Below are the code and all the weights of a small trained network. Each question names an input and a class and asks about switching units off, where a switched-off unit gives its printed mean instead of its output.

import numpy as np


def w(rows, s, z=0):
    codes = np.array(rows[::2]) - 128.0
    scale = np.full(codes.shape[1], s)
    scale[-1] = z or s
    return codes * scale


def f(y):
    return np.maximum(y, 0)


def log_softmax(a):
    a = a - a.max(-1, keepdims=True)
    return a - np.log(np.exp(a).sum(-1, keepdims=True))


def net(x, mask):
    res = np.array(x, float).reshape(1, 6) / 4 @ E
    y = f(res @ A[0][:, :-1].T + A[0][:, -1])
    res = res + np.where(mask, y, B[0][:, -1]) @ B[0][:, :-1]
    return log_softmax(res[-1] @ U[:, :-1].T + U[:, -1])


A, B = {}, {}
E = w([
[93,178,86,177,147,75,38,25],'x0',
[132,158,188,100,107,216,33,169],'x1',
[137,158,14,254,86,111,167,184],'x2',
[215,99,176,119,30,100,136,103],'x3',
[178,169,53,77,118,168,137,91],'x4',
[161,101,107,147,160,190,93,22],'x5',
],0.0093)
A[0] = w([
[99,71,154,108,165,124,112,152,126],'neuron 1',
[85,125,140,40,105,160,126,181,229],'neuron 2',
[230,101,146,45,88,162,167,128,252],'neuron 3',
[245,57,155,143,81,214,153,133,232],'neuron 4',
[144,86,104,128,107,48,124,47,170],'neuron 5',
[155,92,112,158,138,76,109,40,189],'neuron 6',
[117,150,78,222,117,68,181,161,174],'neuron 7',
[111,101,166,107,108,184,61,30,197],'neuron 8',
[181,121,110,156,102,104,97,103,177],'neuron 9',
[104,108,229,122,86,101,118,130,133],'neuron 10',
[169,168,101,133,154,156,63,94,229],'neuron 11',
[133,128,53,141,79,78,150,141,73],'neuron 12',
[97,142,194,167,154,120,140,206,140],'neuron 13',
],0.011,0.0034)
B[0] = w([
[104,102,169,135,169,50,142,133,176],'neuron 1',
[125,129,134,108,159,65,54,78,207],'neuron 2',
[246,23,122,16,156,100,109,184,231],'neuron 3',
[174,117,128,67,66,180,200,181,227],'neuron 4',
[66,156,115,150,173,85,73,99,209],'neuron 5',
[46,172,142,146,174,72,83,132,218],'neuron 6',
[131,47,75,142,21,204,94,132,249],'neuron 7',
[165,204,204,79,87,88,81,160,250],'neuron 8',
[139,127,91,133,126,131,60,126,183],'neuron 9',
[159,76,106,41,207,100,155,96,198],'neuron 10',
[76,158,198,133,93,102,87,123,217],'neuron 11',
[150,106,88,125,130,176,158,127,196],'neuron 12',
[171,83,117,151,140,149,105,90,196],'neuron 13',
],0.011,0.013)
U = w([
[70,187,158,103,189,83,159,73,64],'0',
[109,81,123,235,121,132,105,88,112],'1',
[105,209,177,93,98,101,80,123,100],'2',
[175,185,143,153,146,128,218,113,3],'3',
[170,73,118,112,52,192,174,139,217],'4',
[168,73,168,10,183,88,134,117,162],'5',
[53,139,192,194,121,126,167,122,137],'6',
],0.011,0.0034)

Each question gives the input, the list of numbers given to net, and the class t.
The units are the neurons (one row each of A and B). Each row of codes is followed by its name. A weight is (code - 128) times the scale printed after its matrix; where a second scale follows, it is the last column's (A, B and U).
mask holds one flag per neuron, in row order. A switched-off neuron (its flag False) gives its mean, the last column of its row in B, instead of its output. The means were averaged over made-up inputs and are rounded, as every weight is.
A unit's drop is (log p(t) with every unit on - log p(t) with that unit switched off) / (log p(t) with every unit on - log p(t) with every unit switched off).
The circuit of an input: a set's keep is (log p(t) with only the set's units on - log p(t) with every unit switched off) / (log p(t) with every unit on - log p(t) with every unit switched off). Starting from the 12 units with the biggest drops (on a tie, the unit counted first), units are removed one at a time, each time the one whose removal leaves the highest keep (on an exact tie, the one counted first), for as long as the keep stays at least 0.8.
circuit, biggest first: the units of the circuit, biggest drop first
k most important neurons: the k neurons with the biggest drops, biggest first
drop of u: that unit's drop, to one decimal
input [5,-3,-1,-7,3,-4], class 6: circuit, biggest first -> (neuron 3; neuron 8; neuron 10)
input [8,6,6,1,-2,-6], class 4: circuit, biggest first -> (neuron 7)
input [4,-2,5,-2,7,5], class 1: 2 most important neurons -> (neuron 8; neuron 7)
input [-2,5,4,2,8,-8], class 4: 4 most important neurons -> (neuron 10; neuron 6; neuron 8; neuron 5)
input [8,6,-7,2,-2,-3], class 2: 2 most important neurons -> (neuron 3; neuron 8)
input [4,-7,-2,4,1,-1], class 0: 2 most important neurons -> (neuron 6; neuron 5)
input [1,0,6,-5,-7,2], class 4: 4 most important neurons -> (neuron 7; neuron 5; neuron 6; neuron 2)
input [4,-1,3,-3,5,-3], class 1: 3 most important neurons -> (neuron 4; neuron 3; neuron 8)
input [0,-7,4,3,-8,-3], class 1: 3 most important neurons -> (neuron 4; neuron 3; neuron 5)
input [0,3,5,-8,-5,-1], class 1: 2 most important neurons -> (neuron 4; neuron 3)
input [4,-3,-6,-4,5,5], class 2: drop of neuron 8 -> 0.1
input [-4,-8,-1,-2,5,-7], class 4: drop of neuron 7 -> 0.2
input [-1,7,8,-8,1,-4], class 4: drop of neuron 3 -> -0.2
input [0,-5,6,3,-8,-6], class 4: circuit, biggest first -> (neuron 7)
